Below are the code and all the weights of a small trained network. Each question names an input and a class and asks about switching units off, where a switched-off unit gives its printed mean instead of its output.

import numpy as np


def w(rows, s, z=0):
    codes = np.array(rows[::2]) - 128.0
    scale = np.full(codes.shape[1], s)
    scale[-1] = z or s
    return codes * scale


def f(y):
    return np.maximum(y, 0)


def log_softmax(a):
    a = a - a.max(-1, keepdims=True)
    return a - np.log(np.exp(a).sum(-1, keepdims=True))


def net(x, mask):
    res = np.array(x, float).reshape(1, 3) / 4 @ E
    y = f(res @ A[0][:, :-1].T + A[0][:, -1])
    res = res + np.where(mask, y, B[0][:, -1]) @ B[0][:, :-1]
    return log_softmax(res[-1] @ U[:, :-1].T + U[:, -1])


A, B = {}, {}
E = w([
[163,207,134,68,2,163,165,226,158,185],'x0',
[63,57,61,136,126,162,104,145,157,95],'x1',
[150,122,158,49,199,221,129,75,140,162],'x2',
],0.014)
A[0] = w([
[118,137,115,154,25,82,121,179,127,137,93],'n0',
[162,152,154,90,58,161,141,164,128,140,59],'n1',
[137,148,147,197,86,6,131,138,113,120,174],'n2',
[125,125,143,152,182,95,115,93,126,131,207],'n3',
[95,108,102,174,184,87,120,95,120,109,6],'n4',
[120,110,109,157,171,101,123,108,115,114,254],'n5',
[131,145,188,146,158,85,127,94,119,134,176],'n6',
[179,102,149,121,150,133,103,127,107,146,107],'n7',
],0.019,0.0085)
B[0] = w([
[248,148,103,129,126,107,209,159,105,71,240],'n0',
[26,96,134,143,148,135,54,97,137,158,237],'n1',
[26,105,141,113,139,166,56,101,149,178,253],'n2',
[135,176,169,143,107,86,189,129,137,75,202],'n3',
[128,77,40,116,109,166,72,167,122,166,195],'n4',
[97,176,217,109,144,130,117,91,134,177,207],'n5',
[192,111,95,121,137,142,175,143,124,91,192],'n6',
[115,153,163,145,97,91,154,137,137,105,158],'n7',
],0.013,0.026)
U = w([
[83,135,168,90,147,139,123,60,160,181,48],'0',
[106,76,52,99,101,156,93,129,148,185,253],'1',
[254,170,83,121,101,66,239,149,105,80,92],'2',
],0.009,0.0049)

Each question gives the input, the list of numbers given to net, and the class t.
The units are the neurons (one row each of A and B). Each row of codes is followed by its name. A weight is (code - 128) times the scale printed after its matrix; where a second scale follows, it is the last column's (A, B and U).
mask holds one flag per neuron, in row order. A switched-off neuron (its flag False) gives its mean, the last column of its row in B, instead of its output. The means were averaged over made-up inputs and are rounded, as every weight is.
A unit's drop is (log p(t) with every unit on - log p(t) with that unit switched off) / (log p(t) with every unit on - log p(t) with every unit switched off).
The circuit of an input: a set's keep is (log p(t) with only the set's units on - log p(t) with every unit switched off) / (log p(t) with every unit on - log p(t) with every unit switched off). Starting from all 8 units, units are removed one at a time, each time the one whose removal leaves the highest keep (on an exact tie, the one counted first), for as long as the keep stays at least 0.8.
circuit, biggest first: the units of the circuit, biggest drop first
unit that matters most: the unit with the biggest drop
k most important neurons: the k neurons with the biggest drops, biggest first
drop when u is switched off: that unit's drop, to one decimal
input [4,5,-2], class 2: circuit, biggest first => [n0]
input [6,-8,-5], class 1: circuit, biggest first => [n2, n1, n5, n0]
input [1,-8,-1], class 1: 3 most important neurons => [n5, n6, n3]
input [-4,-4,1], class 2: 3 most important neurons => [n1, n2, n6]
input [4,-8,-3], class 1: 3 most important neurons => [n5, n2, n3]
input [-4,0,8], class 2: 2 most important neurons => [n2, n1]
input [2,-6,-6], class 1: 3 most important neurons => [n2, n5, n0]
input [3,-4,0], class 1: 2 most important neurons => [n5, n3]
input [2,2,-4], class 2: 3 most important neurons => [n0, n1, n4]
input [1,3,-8], class 2: 3 most important neurons => [n0, n1, n4]
input [4,-8,-6], class 1: 3 most important neurons => [n2, n5, n0]
input [-7,-5,4], class 2: drop when n2 is switched off => 0.2
input [3,6,-4], class 2: drop when n0 is switched off => 0.6
input [1,4,-3], class 2: unit that matters most => n1
input [-1,-2,2], class 2: drop when n2 is switched off => 1.0
input [8,5,-8], class 2: drop when n0 is switched off => 7.7
